Below are the code and all the weights of a small trained network. Each question names an input and a target symbol and asks about switching units off, where a switched-off unit gives its printed mean instead of its output.

import numpy as np


def w(rows, s, z=0):
    codes = np.array(rows[::2]) - 128.0
    scale = np.full(codes.shape[1], s)
    scale[-1] = z or s
    return codes * scale


def f(y):
    return np.maximum(y, 0)


def softmax(a):
    e = np.exp(a - a.max(-1, keepdims=True))
    return e / e.sum(-1, keepdims=True)


def log_softmax(a):
    a = a - a.max(-1, keepdims=True)
    return a - np.log(np.exp(a).sum(-1, keepdims=True))


def net(x, mask):
    ids = ['αβδεζλμξτφψω'.index(c) for c in x.split()]
    T = len(ids)
    res = E[ids] + P[:T]
    q, k, v = (res @ M[0].T for M in (Q, K, V))
    z = softmax(np.where(np.tri(T) > 0, q @ k.T / 2**0.5, -1e9)) @ v
    res = res + np.where(mask[0], z, O[0][:, -1]) @ O[0][:, :-1]
    y = f(res @ A[0][:, :-1].T + A[0][:, -1])
    res = res + np.where(mask[1:9], y, B[0][:, -1]) @ B[0][:, :-1]
    return log_softmax(res[-1] @ U[:, :-1].T + U[:, -1])


Q, K, V, O, A, B = {}, {}, {}, {}, {}, {}
E = w([
[116,136,208,69,105,81,108],'α',
[190,106,139,126,94,140,31],'β',
[154,149,124,125,94,132,70],'δ',
[121,250,86,106,156,111,165],'ε',
[132,102,161,217,181,199,106],'ζ',
[148,50,183,214,167,213,80],'λ',
[195,164,111,169,97,122,37],'μ',
[133,184,127,197,215,216,188],'ξ',
[79,206,153,68,146,70,186],'τ',
[172,197,103,151,111,124,80],'φ',
[95,78,195,159,188,205,159],'ψ',
[67,200,132,76,145,69,191],'ω',
],0.011)
P = w([
[241,89,161,176,177,57,185],'0',
[69,224,198,168,143,160,125],'1',
[22,200,234,156,138,174,12],'2',
[86,191,243,190,125,155,74],'3',
[94,199,139,107,124,181,98],'4',
[230,155,82,50,80,163,188],'5',
[162,141,149,168,138,130,97],'6',
[109,147,166,106,129,129,62],'7',
[21,194,254,116,126,152,23],'8',
],0.0072)
Q[0] = w([
[246,106,7,24,28,4,164],'head 0',
[121,171,108,2,62,47,65],'head 0',
],0.0087)
K[0] = w([
[9,188,152,136,162,162,11],'head 0',
[49,172,103,62,60,220,107],'head 0',
],0.011)
V[0] = w([
[99,3,198,102,105,124,110],'head 0',
[219,70,92,254,119,203,17],'head 0',
],0.0086)
O[0] = w([
[94,154,158,51,247,153,72,95],'head 0',
[84,109,213,3,87,55,188,251],'head 0',
],0.012,0.0023)
A[0] = w([
[109,77,178,57,179,123,139,84],'neuron 0',
[192,91,153,109,138,129,109,254],'neuron 1',
[120,170,162,60,162,113,127,177],'neuron 2',
[147,82,125,182,166,179,142,117],'neuron 3',
[145,189,157,76,74,60,101,159],'neuron 4',
[153,170,76,172,161,124,67,58],'neuron 5',
[114,124,128,83,225,143,70,144],'neuron 6',
[113,172,135,105,1,39,144,51],'neuron 7',
],0.0093,0.0059)
B[0] = w([
[174,97,112,179,144,39,101,245],'neuron 0',
[90,205,145,140,127,134,131,194],'neuron 1',
[146,115,92,168,104,33,79,254],'neuron 2',
[53,81,60,117,131,136,150,177],'neuron 3',
[3,132,38,114,131,169,121,212],'neuron 4',
[185,53,131,54,167,100,113,178],'neuron 5',
[174,176,158,185,131,178,224,213],'neuron 6',
[173,50,165,95,168,207,209,186],'neuron 7',
],0.0078,0.011)
U = w([
[76,148,152,110,198,218,182,110],'α',
[89,121,126,118,132,111,116,91],'β',
[65,246,86,130,79,103,61,253],'δ',
[146,134,93,218,1,112,145,124],'ε',
[76,123,97,91,139,98,113,117],'ζ',
[114,105,104,117,138,56,112,24],'λ',
[113,73,160,81,134,140,143,108],'μ',
[132,142,196,106,79,176,201,137],'ξ',
[131,79,90,116,184,137,99,59],'τ',
[103,101,157,69,120,160,168,151],'φ',
[242,199,208,139,178,111,109,204],'ψ',
[130,84,87,116,178,130,92,64],'ω',
],0.0063,0.0045)

Each question gives the input, a string of symbols that net reads in full, and the target symbol t.
The units are the heads (2 rows each of Q, K, V and O) and the neurons (one row each of A and B). Each row of codes is followed by its name. A weight is (code - 128) times the scale printed after its matrix; where a second scale follows, it is the last column's (O, A, B and U).
mask holds one flag per unit, heads first, then neurons. A switched-off unit (its flag False) gives its mean, the last column of its rows in O or B, instead of its output. The means were averaged over made-up inputs and are rounded, as every weight is.
A unit's drop is (log p(t) with every unit on - log p(t) with that unit switched off) / (log p(t) with every unit on - log p(t) with every unit switched off).
The circuit of an input: a set's keep is (log p(t) with only the set's units on - log p(t) with every unit switched off) / (log p(t) with every unit on - log p(t) with every unit switched off). Starting from all 9 units, units are removed one at a time, each time the one whose removal leaves the highest keep (on an exact tie, the one counted first), for as long as the keep stays at least 0.8.
units of the circuit, in order: the units of the circuit, biggest drop first
unit that matters most: the unit with the biggest drop
top k neurons: the k neurons with the biggest drops, biggest first
input ψ μ α ψ β ω, target ψ: top 3 neurons : (neuron 4; neuron 3; neuron 6)
input ψ β λ τ α ω ψ ε δ, target τ: units of the circuit, in order : (head 0; neuron 5)
input ψ δ β ε ψ ξ λ λ, target ψ: units of the circuit, in order : (head 0; neuron 4; neuron 6)
input ψ ψ φ τ α α λ ξ τ, target ψ: units of the circuit, in order : (head 0; neuron 4)
input ψ ψ ψ ξ ε ε, target δ: units of the circuit, in order : (head 0; neuron 7; neuron 5; neuron 4)
input ψ ψ ψ ξ, target ψ: units of the circuit, in order : (head 0; neuron 4; neuron 3)
input α ψ ε, target ψ: top 2 neurons : (neuron 4; neuron 6)
input ε ψ μ, target ε: units of the circuit, in order : (head 0)
input α μ ψ δ, target ψ: units of the circuit, in order : (head 0; neuron 4)
input ψ ψ λ ζ ψ ψ ζ, target ψ: units of the circuit, in order : (head 0; neuron 4; neuron 6)
input ε ψ α ε ε α, target ψ: units of the circuit, in order : (head 0; neuron 4)
input τ δ ψ ε ω λ ξ, target τ: top 2 neurons : (neuron 5; neuron 3)
input τ ω ε, target ω: units of the circuit, in order : (head 0; neuron 5)
input λ β α ψ ζ, target λ: top 3 neurons : (neuron 0; neuron 2; neuron 4)
input α ψ ε ε ψ τ λ ζ, target α: units of the circuit, in order : (head 0; neuron 2; neuron 0)
input ζ ψ ψ α ψ δ ξ β, target δ: unit that matters most : neuron 7
input ω φ α ψ ψ ξ α, target δ: top 3 neurons : (neuron 7; neuron 5; neuron 6)
input α ψ μ, target ψ: top 3 neurons : (neuron 4; neuron 6; neuron 5)
input ξ ψ ψ ζ λ ψ ψ, target ξ: top 3 neurons : (neuron 2; neuron 0; neuron 4)
input α ε ε φ, target ψ: top 2 neurons : (neuron 4; neuron 5)
input ψ δ ψ τ μ ψ μ ζ, target ψ: top 3 neurons : (neuron 4; neuron 6; neuron 3)
